Below is a small trained network, with its code and all its weights. Each question gives an input and a class and asks what happens when units are switched off, that is, made to give their printed mean instead of their output.

import numpy as np


def w(rows, s, z=0):
    codes = np.array(rows[::2]) - 128.0
    scale = np.full(codes.shape[1], s)
    scale[-1] = z or s
    return codes * scale


def norm(h):
    return h / np.sqrt((h * h).mean(-1, keepdims=True) + 1e-5)


def f(y):
    return np.maximum(y, 0)


def log_softmax(a):
    a = a - a.max(-1, keepdims=True)
    return a - np.log(np.exp(a).sum(-1, keepdims=True))


def net(x, mask):
    res = np.array(x, float).reshape(1, 8) / 4 @ E
    u = 0
    for l in range(3):
        y = f(norm(res) @ A[l][:, :-1].T + A[l][:, -1])
        res = res + np.where(mask[u : u + 8], y, B[l][:, -1]) @ B[l][:, :-1]
        u += 8
    return log_softmax(norm(res)[-1] @ U[:, :-1].T + U[:, -1])


A, B = {}, {}
E = w([
[134,124,129,125,131,131,121,132],'x0',
[95,99,104,60,177,94,90,77],'x1',
[47,105,150,72,139,176,74,253],'x2',
[127,129,128,128,127,126,125,126],'x3',
[89,70,79,178,58,197,69,80],'x4',
[150,187,130,62,67,126,96,123],'x5',
[68,191,40,129,144,139,177,127],'x6',
[131,127,122,131,127,129,132,130],'x7',
],0.00058)
A[0] = w([
[81,108,89,72,180,98,101,83,87],'0.n0',
[197,207,92,36,73,159,71,124,141],'0.n1',
[136,52,104,200,249,153,158,143,153],'0.n2',
[114,84,114,76,166,105,66,76,91],'0.n3',
[65,157,84,124,119,119,162,128,217],'0.n4',
[175,163,124,176,112,99,148,80,251],'0.n5',
[146,115,178,128,126,101,76,129,89],'0.n6',
[113,108,120,68,184,77,103,77,48],'0.n7',
],0.0021,0.0013)
B[0] = w([
[178,170,147,200,81,181,192,191,181],'0.n0',
[21,71,196,205,130,58,193,110,210],'0.n1',
[65,196,196,63,7,57,120,101,216],'0.n2',
[160,156,158,209,58,179,196,192,181],'0.n3',
[176,43,168,102,137,130,101,127,217],'0.n4',
[89,130,150,108,146,169,76,189,252],'0.n5',
[124,69,100,98,154,134,169,122,157],'0.n6',
[180,177,162,220,54,196,213,199,168],'0.n7',
],0.0019,0.0018)
A[1] = w([
[124,101,112,73,154,145,104,165,56],'1.n0',
[191,184,135,158,187,101,98,100,127],'1.n1',
[144,140,147,153,105,124,21,112,149],'1.n2',
[57,204,5,109,162,141,201,143,170],'1.n3',
[28,205,41,142,116,138,187,138,235],'1.n4',
[175,133,106,146,126,112,138,56,73],'1.n5',
[139,165,193,120,157,60,165,177,254],'1.n6',
[117,134,102,130,130,131,125,111,67],'1.n7',
],0.0016,0.00089)
B[1] = w([
[108,177,134,161,130,161,74,132,137],'1.n0',
[65,103,69,85,125,179,94,129,142],'1.n1',
[103,100,81,90,152,139,198,133,164],'1.n2',
[218,36,251,141,91,118,84,117,165],'1.n3',
[196,40,247,123,93,121,81,131,212],'1.n4',
[132,178,113,137,175,153,77,162,140],'1.n5',
[79,77,52,137,82,195,107,100,254],'1.n6',
[146,120,136,115,140,120,128,131,129],'1.n7',
],0.0015,0.0019)
A[2] = w([
[148,183,155,57,197,67,173,179,129],'2.n0',
[152,150,199,71,146,67,184,197,193],'2.n1',
[222,179,91,163,147,91,139,22,122],'2.n2',
[77,56,158,85,90,173,111,152,211],'2.n3',
[81,38,176,123,71,210,118,152,255],'2.n4',
[174,161,113,175,125,95,131,5,155],'2.n5',
[178,135,180,184,86,123,134,25,224],'2.n6',
[167,174,162,77,211,70,188,181,141],'2.n7',
],0.0015,0.00091)
B[2] = w([
[115,100,81,171,96,154,91,68,134],'2.n0',
[112,97,82,175,97,159,82,63,161],'2.n1',
[90,148,133,98,166,183,92,251,137],'2.n2',
[165,177,102,136,173,102,142,95,211],'2.n3',
[172,181,90,113,179,95,159,98,253],'2.n4',
[73,135,144,91,149,145,104,221,145],'2.n5',
[87,127,103,68,171,128,120,195,182],'2.n6',
[116,112,68,175,75,172,91,72,135],'2.n7',
],0.0019,0.004)
U = w([
[173,168,165,220,65,203,175,212,138],'0',
[39,136,130,40,201,178,34,253,127],'1',
[139,151,118,123,143,105,162,98,254],'2',
[13,110,213,124,51,38,145,77,92],'3',
[155,163,95,121,154,110,147,97,185],'4',
[106,68,22,175,85,200,57,30,49],'5',
[161,157,115,110,162,101,151,110,96],'6',
[224,22,199,84,165,100,98,99,17],'7',
],0.0052,0.0029)

Each question gives the input, the list of numbers given to net, and the class t.
The units are the neurons (one row each of A and B). Each row of codes is followed by its name. A weight is (code - 128) times the scale printed after its matrix; where a second scale follows, it is the last column's (A, B and U).
mask holds one flag per neuron, layer by layer. A switched-off neuron (its flag False) gives its mean, the last column of its row in B, instead of its output. The means were averaged over made-up inputs and are rounded, as every weight is.
A unit's drop is (log p(t) with every unit on - log p(t) with that unit switched off) / (log p(t) with every unit on - log p(t) with every unit switched off).
The circuit of an input: a set's keep is (log p(t) with only the set's units on - log p(t) with every unit switched off) / (log p(t) with every unit on - log p(t) with every unit switched off). Starting from the 12 units with the biggest drops (on a tie, the unit counted first), units are removed one at a time, each time the one whose removal leaves the highest keep (on an exact tie, the one counted first), for as long as the keep stays at least 0.8.
circuit, biggest first: the units of the circuit, biggest drop first
k most important neurons: the k neurons with the biggest drops, biggest first
top k neurons in layer l: the k neurons of layer l with the biggest drops, biggest first
input [1,-3,1,1,5,3,-2,5], class 2: top 2 neurons in layer 2 -> [2.n1, 2.n4]
input [4,2,-1,-1,-6,1,-6,-3], class 5: circuit, biggest first -> [2.n1, 1.n4, 2.n7, 2.n0]
input [0,5,-6,-5,3,-3,3,4], class 1: circuit, biggest first -> [0.n1, 2.n5, 1.n6, 2.n2]
input [0,2,1,0,7,-7,-4,5], class 3: 3 most important neurons -> [0.n2, 1.n6, 2.n1]
input [5,8,1,8,-5,2,-4,-7], class 0: 2 most important neurons -> [0.n7, 0.n3]
input [-5,-3,-3,-5,5,-6,-3,4], class 3: circuit, biggest first -> [0.n2, 0.n0]
input [-3,8,5,7,-8,1,-6,8], class 0: circuit, biggest first -> [0.n7, 0.n3, 0.n0, 2.n6]
input [0,1,5,1,5,8,-2,3], class 3: circuit, biggest first -> [0.n1, 0.n5]
input [7,5,-6,8,-2,-8,7,4], class 3: top 2 neurons in layer 2 -> [2.n4, 2.n3]
input [-5,-2,-3,-2,-4,2,6,2], class 7: 2 most important neurons -> [1.n3, 1.n4]
input [0,-5,7,5,1,6,8,-2], class 7: 2 most important neurons -> [1.n4, 1.n3]
input [-5,-2,-4,0,3,-8,-7,5], class 3: 2 most important neurons -> [0.n2, 0.n4]
input [5,7,-2,-7,-3,2,-5,1], class 0: circuit, biggest first -> [0.n7, 0.n3]
input [1,4,4,-3,-4,0,7,-6], class 7: circuit, biggest first -> [1.n3, 1.n4, 0.n5]
input [-6,4,0,4,-3,8,3,-7], class 3: circuit, biggest first -> [0.n1]
input [-7,3,-5,8,7,-8,1,-1], class 3: 4 most important neurons -> [0.n2, 1.n6, 2.n1, 2.n5]
input [8,8,-7,-1,7,6,3,-4], class 0: 3 most important neurons -> [0.n3, 0.n0, 0.n7]
input [4,-2,5,-2,4,2,-6,-7], class 2: 4 most important neurons -> [0.n5, 2.n4, 2.n3, 1.n4]
input [4,0,6,4,2,5,0,7], class 2: 2 most important neurons -> [0.n5, 2.n3]
input [-5,-4,2,8,7,-3,-7,1], class 4: 4 most important neurons -> [2.n4, 1.n6, 1.n4, 2.n3]
input [-5,-2,0,-3,5,-2,8,-1], class 7: 3 most important neurons -> [1.n4, 1.n3, 1.n6]
input [1,8,5,4,3,4,4,5], class 0: 2 most important neurons -> [0.n0, 0.n3]
input [-7,-4,-1,1,2,-8,-8,5], class 3: top 2 neurons in layer 0 -> [0.n2, 0.n4]
